Below are the code and all the weights of a small trained network. Each question names an input and a target symbol and asks about switching units off, where a switched-off unit gives its printed mean instead of its output.

import numpy as np


def w(rows, s, z=0):
    codes = np.array(rows[::2]) - 128.0
    scale = np.full(codes.shape[1], s)
    scale[-1] = z or s
    return codes * scale


def f(y):
    return np.maximum(y, 0)


def softmax(a):
    e = np.exp(a - a.max(-1, keepdims=True))
    return e / e.sum(-1, keepdims=True)


def log_softmax(a):
    a = a - a.max(-1, keepdims=True)
    return a - np.log(np.exp(a).sum(-1, keepdims=True))


def net(x, mask):
    ids = ['ΔΛΨαβγεζηθξπστφω'.index(c) for c in x.split()]
    T = len(ids)
    res = E[ids] + P[:T]
    u = 0
    for l in range(2):
        r = res
        for j in range(2):
            rows = slice(2 * j, 2 * j + 2)
            q, k, v = (r @ M[l][rows].T for M in (Q, K, V))
            z = softmax(np.where(np.tri(T) > 0, q @ k.T / 2**0.5, -1e9)) @ v
            o = O[l][rows]
            res = res + np.where(mask[u + j], z, o[:, -1]) @ o[:, :-1]
        u += 2
        y = f(res @ A[l][:, :-1].T + A[l][:, -1])
        res = res + np.where(mask[u : u + 8], y, B[l][:, -1]) @ B[l][:, :-1]
        u += 8
    return log_softmax(res[-1] @ U[:, :-1].T + U[:, -1])


Q, K, V, O, A, B = {}, {}, {}, {}, {}, {}
E = w([
[51,180,134,127,155,91,210,153,58,104],'Δ',
[121,146,153,74,50,121,118,143,124,105],'Λ',
[120,178,69,154,194,187,165,50,70,147],'Ψ',
[92,87,165,161,188,192,128,132,56,127],'α',
[135,75,161,161,132,108,123,107,108,77],'β',
[147,95,172,155,104,112,134,125,92,100],'γ',
[146,99,160,170,119,121,111,134,86,81],'ε',
[106,171,138,111,122,253,152,131,126,103],'ζ',
[53,85,148,130,89,151,151,28,154,136],'η',
[140,95,151,166,135,107,122,121,108,69],'θ',
[106,129,147,65,75,120,106,153,114,88],'ξ',
[162,149,97,52,90,119,202,159,92,147],'π',
[134,190,167,54,176,135,125,77,140,75],'σ',
[100,119,97,175,8,198,180,157,80,116],'τ',
[204,97,81,180,129,108,100,143,138,152],'φ',
[74,165,141,135,91,91,55,110,136,194],'ω',
],0.018)
P = w([
[122,197,188,197,119,132,167,205,255,124],'0',
[193,224,146,220,69,107,141,71,134,119],'1',
[155,192,118,185,76,113,149,89,136,108],'2',
[134,165,108,158,88,114,153,91,131,118],'3',
[122,140,103,144,96,123,148,94,123,126],'4',
[112,120,101,127,110,130,137,97,120,131],'5',
[113,105,97,114,113,136,134,98,110,134],'6',
[106,91,94,106,114,144,126,105,98,140],'7',
[104,76,96,98,125,147,127,106,90,146],'8',
[102,65,95,91,128,149,120,111,84,146],'9',
[97,55,92,86,126,155,113,118,72,147],'10',
[95,48,93,79,133,157,109,121,65,151],'11',
[98,37,90,71,138,162,101,119,64,149],'12',
],0.0072)
Q[0] = w([
[82,152,99,120,36,37,90,101,109,204],'L0H0',
[80,153,194,113,80,163,82,53,85,133],'L0H0',
[83,139,207,139,105,127,87,101,140,93],'L0H1',
[107,151,254,21,111,105,151,145,134,127],'L0H1',
],0.0063)
K[0] = w([
[53,134,142,65,67,6,111,134,156,206],'L0H0',
[41,183,210,61,119,179,122,107,97,118],'L0H0',
[82,131,121,140,131,121,17,74,138,154],'L0H1',
[100,217,197,15,3,58,129,97,99,199],'L0H1',
],0.0047)
V[0] = w([
[103,186,110,151,92,243,138,140,190,130],'L0H0',
[200,73,2,247,145,123,119,181,183,150],'L0H0',
[31,148,165,172,114,118,15,61,152,96],'L0H1',
[56,174,138,68,125,58,58,143,163,222],'L0H1',
],0.0042)
O[0] = w([
[153,115,146,97,85,64,121,93,41,160,199],'L0H0',
[30,85,107,33,132,150,213,219,174,119,89],'L0H0',
[44,170,150,83,150,104,158,156,85,53,253],'L0H1',
[78,61,152,79,139,178,108,254,183,115,216],'L0H1',
],0.0063,0.0031)
A[0] = w([
[108,190,97,213,113,137,113,73,104,196,167],'L0N0',
[163,127,50,17,112,98,165,107,91,150,174],'L0N1',
[157,22,199,214,138,40,83,58,65,113,224],'L0N2',
[193,183,146,253,139,27,86,108,197,186,55],'L0N3',
[159,196,202,226,126,119,223,41,101,104,254],'L0N4',
[195,177,132,38,87,88,156,109,92,138,214],'L0N5',
[167,180,147,181,44,202,167,81,170,148,146],'L0N6',
[64,234,141,57,204,131,236,115,93,83,140],'L0N7',
],0.0057,0.0026)
B[0] = w([
[86,146,73,142,128,128,130,117,123,133,239],'L0N0',
[144,91,128,228,123,102,66,135,156,117,192],'L0N1',
[79,161,102,93,123,128,111,164,163,53,253],'L0N2',
[137,169,159,245,42,156,38,102,47,60,181],'L0N3',
[96,135,121,96,198,128,178,173,148,121,232],'L0N4',
[129,118,120,163,118,132,54,144,141,98,194],'L0N5',
[119,122,125,103,136,165,192,125,142,111,184],'L0N6',
[147,184,167,146,140,128,140,108,38,54,201],'L0N7',
],0.011,0.0046)
Q[1] = w([
[146,180,160,177,142,203,159,104,7,46],'L1H0',
[193,100,143,180,138,182,124,130,95,254],'L1H0',
[126,120,128,175,77,152,132,135,146,57],'L1H1',
[107,132,125,67,121,15,104,163,116,186],'L1H1',
],0.0072)
K[1] = w([
[133,150,203,90,142,254,186,185,133,85],'L1H0',
[200,99,107,187,146,156,130,148,90,146],'L1H0',
[160,84,112,145,107,121,131,172,153,98],'L1H1',
[109,156,156,126,124,86,72,140,159,184],'L1H1',
],0.0097)
V[1] = w([
[163,56,56,141,53,113,14,63,1,149],'L1H0',
[44,199,203,73,115,152,103,147,54,158],'L1H0',
[16,212,152,175,90,91,70,149,154,248],'L1H1',
[88,205,227,106,125,76,118,91,158,82],'L1H1',
],0.004)
O[1] = w([
[176,143,33,64,152,47,212,78,177,166,50],'L1H0',
[98,253,181,108,86,168,165,124,101,38,253],'L1H0',
[167,98,138,116,150,13,250,144,215,187,204],'L1H1',
[76,100,69,100,155,53,145,89,102,184,193],'L1H1',
],0.0052,0.0058)
A[1] = w([
[144,132,116,189,85,109,92,104,119,117,213],'L1N0',
[119,179,135,171,96,152,97,97,101,83,35],'L1N1',
[156,114,165,109,132,102,142,204,174,91,163],'L1N2',
[131,144,162,132,145,194,98,129,121,113,3],'L1N3',
[143,124,124,148,75,72,133,102,155,165,181],'L1N4',
[110,153,111,48,150,107,217,111,165,133,155],'L1N5',
[130,137,130,6,169,150,211,118,170,124,102],'L1N6',
[180,71,92,118,170,129,125,105,144,215,54],'L1N7',
],0.011,0.0037)
B[1] = w([
[89,171,137,98,166,157,143,132,119,77,198],'L1N0',
[193,77,134,152,112,90,114,147,156,212,249],'L1N1',
[148,176,73,187,108,114,53,121,152,159,156],'L1N2',
[103,143,106,69,131,121,153,75,141,117,181],'L1N3',
[106,141,123,91,155,163,155,145,130,93,180],'L1N4',
[140,60,132,184,90,77,118,79,156,137,171],'L1N5',
[203,127,127,51,206,157,92,245,120,213,149],'L1N6',
[108,52,173,87,110,51,178,88,140,149,136],'L1N7',
],0.012,0.014)
U = w([
[150,160,104,182,95,129,45,186,148,142,183],'Δ',
[38,191,123,67,173,170,132,177,96,23,224],'Λ',
[87,104,102,138,72,90,170,8,141,44,190],'Ψ',
[144,34,144,130,128,82,131,149,158,205,145],'α',
[157,173,108,69,138,153,147,174,106,181,158],'β',
[123,129,127,126,125,126,135,131,125,140,4],'γ',
[116,114,147,138,110,152,135,93,127,141,145],'ε',
[123,126,137,131,119,132,136,111,117,136,66],'ζ',
[125,141,89,178,168,133,146,80,115,175,97],'η',
[109,109,108,150,49,144,187,167,103,142,86],'θ',
[121,136,125,129,128,125,137,128,124,141,10],'ξ',
[131,128,152,143,125,85,173,173,69,139,67],'π',
[125,132,125,131,115,125,139,126,123,143,29],'σ',
[122,123,134,128,116,143,132,107,131,143,68],'τ',
[171,156,178,110,153,97,121,76,147,111,92],'φ',
[110,101,159,133,92,143,131,72,90,142,175],'ω',
],0.011,0.0043)

Each question gives the input, a string of symbols that net reads in full, and the target symbol t.
The units are the heads (2 rows each of Q, K, V and O) and the neurons (one row each of A and B). Each row of codes is followed by its name. A weight is (code - 128) times the scale printed after its matrix; where a second scale follows, it is the last column's (O, A, B and U).
mask holds one flag per unit, layer by layer, with each layer's heads first. A switched-off unit (its flag False) gives its mean, the last column of its rows in O or B, instead of its output. The means were averaged over made-up inputs and are rounded, as every weight is.
A unit's drop is (log p(t) with every unit on - log p(t) with that unit switched off) / (log p(t) with every unit on - log p(t) with every unit switched off).
The circuit of an input: a set's keep is (log p(t) with only the set's units on - log p(t) with every unit switched off) / (log p(t) with every unit on - log p(t) with every unit switched off). Starting from the 12 units with the biggest drops (on a tie, the unit counted first), units are removed one at a time, each time the one whose removal leaves the highest keep (on an exact tie, the one counted first), for as long as the keep stays at least 0.8.
units of the circuit, in order: the units of the circuit, biggest drop first
top k neurons: the k neurons with the biggest drops, biggest first
k most important neurons of layer l: the k neurons of layer l with the biggest drops, biggest first
input α ω σ ε ζ α ζ β, target Δ: units of the circuit, in order => L0N2, L1N2, L1N3
input ζ ω ω ε ω ω η π ζ π θ, target Δ: top 4 neurons => L1N2, L0N2, L1N0, L1N4
input σ γ ω η γ π, target Δ: units of the circuit, in order => L0N1, L0N5
input π ω η ξ γ Λ β π, target Λ: units of the circuit, in order => L1N1, L1N5, L0N1
input β γ ω τ ω ζ, target β: top 3 neurons => L1N1, L1N6, L0N3
input ω ω ω ω ω γ ξ Λ, target Δ: 2 most important neurons of layer 1 => L1N2, L1N3
input Λ ω φ ζ ω, target Λ: top 2 neurons => L0N7, L0N3
input ω θ ω π ε, target Δ: top 4 neurons => L1N2, L1N0, L0N2, L1N4
input ω ζ ω ζ ω ζ ω β, target Δ: top 4 neurons => L1N2, L0N2, L1N0, L1N6
input π ω ω Λ ζ ω ω τ π, target Λ: top 3 neurons => L1N1, L1N0, L0N5
input ω α π θ Ψ φ ω, target Λ: units of the circuit, in order => L0N7, L1H1, L1N1
input ζ ω φ ζ ω φ φ φ Ψ ω φ, target α: top 3 neurons => L1N7, L0N3, L0N7
input φ π θ π π ω π Ψ α θ φ, target Λ: units of the circuit, in order => L1N1
input ε β β σ π η β ξ, target Δ: 2 most important neurons of layer 0 => L0N5, L0N1
input β ω ω Ψ α η θ ω η β, target Λ: top 3 neurons => L1N1, L1N5, L0N4
input ε ω ω π ζ η η α α ζ β β, target Λ: 2 most important neurons of layer 1 => L1N5, L1N1
input ω ζ ω π ω ω ω φ η η φ ζ θ, target Δ: top 4 neurons => L1N2, L1N0, L0N2, L1N4
input ω α φ ω π ω ω ω γ φ, target Λ: 2 most important neurons of layer 1 => L1N0, L1N1
input θ ζ Ψ ω ω β η ω φ ξ, target Δ: top 2 neurons => L1N2, L1N4
input ω φ θ ω σ φ ω θ π ω, target α: top 4 neurons => L0N3, L1N5, L0N7, L1N6
input ω φ ω φ ζ, target β: 3 most important neurons of layer 1 => L1N1, L1N6, L1N5
input φ π ε π ω α π, target Ψ: top 2 neurons => L1N7, L0N2
input θ φ π β π π, target Ψ: 4 most important neurons of layer 1 => L1N7, L1N1, L1N6, L1N0
input γ ω ω ζ β η ζ ω ω ζ, target ω: top 3 neurons => L1N1, L1N3, L1N6
input η α σ ω ω α β π φ Ψ ω, target Ψ: 2 most important neurons of layer 1 => L1N1, L1N5
input ω φ φ ω ω ω τ σ π φ, target Ψ: 4 most important neurons of layer 1 => L1N1, L1N7, L1N6, L1N0
input ω ω ζ ω ω ζ φ σ ω ω η Λ, target Δ: most important neuron of layer 0 => L0N0
input ω φ φ ω η, target α: most important neuron of layer 0 => L0N3
